Below are the code and all the weights of a small trained network. Each question names an input and a target symbol and asks about switching units off, where a switched-off unit gives its printed mean instead of its output.

import numpy as np


def w(rows, s, z=0):
    codes = np.array(rows[::2]) - 128.0
    scale = np.full(codes.shape[1], s)
    scale[-1] = z or s
    return codes * scale


def f(y):
    return y / 2 * (1 + np.tanh(0.7978845608 * (y + 0.044715 * y**3)))


def softmax(a):
    e = np.exp(a - a.max(-1, keepdims=True))
    return e / e.sum(-1, keepdims=True)


def log_softmax(a):
    a = a - a.max(-1, keepdims=True)
    return a - np.log(np.exp(a).sum(-1, keepdims=True))


def net(x, mask):
    ids = ['αβγδεζηθλμξπσφψω'.index(c) for c in x.split()]
    T = len(ids)
    res = E[ids] + P[:T]
    u = 0
    for l in range(2):
        r = res
        for j in range(2):
            rows = slice(2 * j, 2 * j + 2)
            q, k, v = (r @ M[l][rows].T for M in (Q, K, V))
            z = softmax(np.where(np.tri(T) > 0, q @ k.T / 2**0.5, -1e9)) @ v
            o = O[l][rows]
            res = res + np.where(mask[u + j], z, o[:, -1]) @ o[:, :-1]
        u += 2
        y = f(res @ A[l][:, :-1].T + A[l][:, -1])
        res = res + np.where(mask[u : u + 8], y, B[l][:, -1]) @ B[l][:, :-1]
        u += 8
    return log_softmax(res[-1] @ U[:, :-1].T + U[:, -1])


Q, K, V, O, A, B = {}, {}, {}, {}, {}, {}
E = w([
[64,158,92,205],'α',
[72,108,120,151],'β',
[182,204,167,93],'γ',
[143,148,172,78],'δ',
[156,176,149,103],'ε',
[8,184,30,63],'ζ',
[126,182,121,151],'η',
[74,192,121,207],'θ',
[164,201,137,150],'λ',
[64,8,143,37],'μ',
[101,152,116,152],'ξ',
[117,66,184,62],'π',
[127,181,111,153],'σ',
[186,171,198,69],'φ',
[135,177,127,145],'ψ',
[109,154,124,144],'ω',
],0.011)
P = w([
[88,233,12,2],'0',
[89,176,153,64],'1',
[80,172,162,81],'2',
[87,171,158,82],'3',
[73,165,165,96],'4',
[73,156,165,103],'5',
[60,159,174,115],'6',
[60,152,171,121],'7',
[45,155,179,129],'8',
[40,155,181,133],'9',
[35,148,185,132],'10',
[38,144,175,144],'11',
[36,143,187,128],'12',
[21,154,186,136],'13',
],0.0047)
Q[0] = w([
[247,49,190,254],'L0H1',
[23,237,85,67],'L0H1',
[55,231,104,180],'L0H2',
[185,66,44,229],'L0H2',
],0.0084)
K[0] = w([
[190,44,255,89],'L0H1',
[36,197,24,195],'L0H1',
[123,84,124,19],'L0H2',
[169,89,223,192],'L0H2',
],0.0094)
V[0] = w([
[221,135,253,127],'L0H1',
[91,34,143,54],'L0H1',
[21,199,125,190],'L0H2',
[56,50,130,152],'L0H2',
],0.0059)
O[0] = w([
[10,168,197,91,3],'L0H1',
[50,2,28,80,112],'L0H1',
[208,38,156,141,204],'L0H2',
[179,96,34,218,129],'L0H2',
],0.0055,0.0054)
A[0] = w([
[144,254,155,184,102],'L0N1',
[108,207,89,201,254],'L0N2',
[101,80,130,112,138],'L0N3',
[84,28,234,174,201],'L0N4',
[118,134,150,91,162],'L0N5',
[147,105,91,111,106],'L0N6',
[124,127,71,92,123],'L0N7',
[210,116,200,168,130],'L0N8',
],0.0087,0.009)
B[0] = w([
[79,103,216,182,154],'L0N1',
[235,90,173,9,254],'L0N2',
[141,143,127,130,142],'L0N3',
[240,195,195,126,210],'L0N4',
[129,181,181,116,157],'L0N5',
[92,101,117,128,122],'L0N6',
[76,102,105,66,132],'L0N7',
[139,2,31,134,149],'L0N8',
],0.0076,0.0083)
Q[1] = w([
[199,146,171,53],'L1H1',
[34,165,71,246],'L1H1',
[192,188,206,48],'L1H2',
[178,148,220,128],'L1H2',
],0.012)
K[1] = w([
[162,135,93,40],'L1H1',
[132,120,171,220],'L1H1',
[87,94,46,3],'L1H2',
[73,155,132,24],'L1H2',
],0.014)
V[1] = w([
[146,159,237,184],'L1H1',
[24,34,67,127],'L1H1',
[182,178,136,136],'L1H2',
[37,254,135,103],'L1H2',
],0.01)
O[1] = w([
[54,94,111,132,9],'L1H1',
[169,208,65,146,126],'L1H1',
[98,74,152,134,130],'L1H2',
[129,119,29,9,125],'L1H2',
],0.013,0.014)
A[1] = w([
[128,125,202,144,117],'L1N1',
[23,84,146,131,31],'L1N2',
[145,156,93,182,5],'L1N3',
[157,116,133,117,38],'L1N4',
[156,122,84,158,196],'L1N5',
[89,109,152,251,112],'L1N6',
[110,62,162,93,176],'L1N7',
[152,134,156,120,14],'L1N8',
],0.014,0.0029)
B[1] = w([
[106,147,137,189,219],'L1N1',
[254,119,14,182,208],'L1N2',
[36,139,96,102,176],'L1N3',
[68,112,101,99,197],'L1N4',
[84,126,158,86,186],'L1N5',
[177,52,132,27,145],'L1N6',
[37,160,105,133,249],'L1N7',
[104,105,105,118,220],'L1N8',
],0.0097,0.014)
U = w([
[117,76,233,52,100],'α',
[218,207,184,219,222],'β',
[152,122,63,121,4],'γ',
[57,122,197,4,65],'δ',
[82,129,138,87,130],'ε',
[138,164,138,132,129],'ζ',
[90,155,133,158,171],'η',
[220,34,124,135,113],'θ',
[175,162,58,218,21],'λ',
[76,226,114,120,39],'μ',
[56,168,208,110,158],'ξ',
[245,111,138,2,192],'π',
[92,149,139,150,163],'σ',
[100,98,106,41,58],'φ',
[84,158,131,154,170],'ψ',
[45,166,203,100,163],'ω',
],0.0053,0.004)

Each question gives the input, a string of symbols that net reads in full, and the target symbol t.
The units are the heads (2 rows each of Q, K, V and O) and the neurons (one row each of A and B). Each row of codes is followed by its name. A weight is (code - 128) times the scale printed after its matrix; where a second scale follows, it is the last column's (O, A, B and U).
mask holds one flag per unit, layer by layer, with each layer's heads first. A switched-off unit (its flag False) gives its mean, the last column of its rows in O or B, instead of its output. The means were averaged over made-up inputs and are rounded, as every weight is.
A unit's drop is (log p(t) with every unit on - log p(t) with that unit switched off) / (log p(t) with every unit on - log p(t) with every unit switched off).
The circuit of an input: a set's keep is (log p(t) with only the set's units on - log p(t) with every unit switched off) / (log p(t) with every unit on - log p(t) with every unit switched off). Starting from the 12 units with the biggest drops (on a tie, the unit counted first), units are removed one at a time, each time the one whose removal leaves the highest keep (on an exact tie, the one counted first), for as long as the keep stays at least 0.8.
circuit, biggest first: the units of the circuit, biggest drop first
k most important neurons of layer l: the k neurons of layer l with the biggest drops, biggest first
which heads matter: for each layer, one digit per head in row order, 1 if its drop is at least 0.15 and else 0, layers parted by /
input θ π σ π π, target θ: which heads matter	10 / 11
input θ σ π π δ π π η, target θ: circuit, biggest first	[L1N2, L1H1, L0N4]
input δ π ζ, target π: circuit, biggest first	[L1N7, L1N1]
input α μ ψ π μ ω α, target α: circuit, biggest first	[L1N6, L1H2, L1H1]
input π π φ θ β π θ μ θ θ, target π: 3 most important neurons of layer 1	[L1N7, L1N1, L1N3]
input α μ π β π φ π, target α: circuit, biggest first	[L1N6, L1H2, L1H1]
input β θ θ β μ μ α π μ μ β λ π λ, target β: circuit, biggest first	[L1H2]
input γ β δ π μ β π, target γ: 2 most important neurons of layer 1	[L1N2, L1N7]
input π ζ π γ ω φ ψ γ ζ ζ π ζ β, target π: circuit, biggest first	[L1N7, L0N1]
input ζ ξ μ θ π π θ θ π, target β: which heads matter	10 / 01
input ξ ζ π θ, target π: 3 most important neurons of layer 0	[L0N2, L0N4, L0N8]
input ζ φ π π θ π ζ, target β: circuit, biggest first	[L0H1, L1H2, L0N4, L1H1]
input β φ π ξ ξ π α π λ ω π ξ θ δ, target β: circuit, biggest first	[L1H2, L1N1]
input π φ ε β ζ α, target π: circuit, biggest first	[L0N2, L1N7]
input θ π π θ β π δ π μ, target θ: circuit, biggest first	[L1N2, L1N6, L1H2, L1H1]
input π λ θ ω λ ψ π σ η, target π: which heads matter	11 / 01
input μ η α, target μ: which heads matter	11 / 11
input π ζ ζ π π ψ, target π: circuit, biggest first	[L1N7, L0N2]
input θ α α δ θ θ π, target θ: circuit, biggest first	[L1N2, L1H1]
input β η ζ π π η θ α μ μ θ ζ φ μ, target β: which heads matter	11 / 01
input π η φ π μ π ζ π π η π, target β: which heads matter	10 / 00
input φ β ξ, target φ: 3 most important neurons of layer 1	[L1N7, L1N2, L1N1]
input π ξ η ε ζ π λ α φ ξ δ ζ η, target π: which heads matter	00 / 10
input β π θ φ β, target β: circuit, biggest first	[L1H2, L1N7]
input δ γ μ λ π β π μ, target δ: circuit, biggest first	[L0N4, L1H1, L1N2]
input ζ μ ξ, target π: most important neuron of layer 0	[L0N7]
input φ π π β π σ, target φ: which heads matter	11 / 11
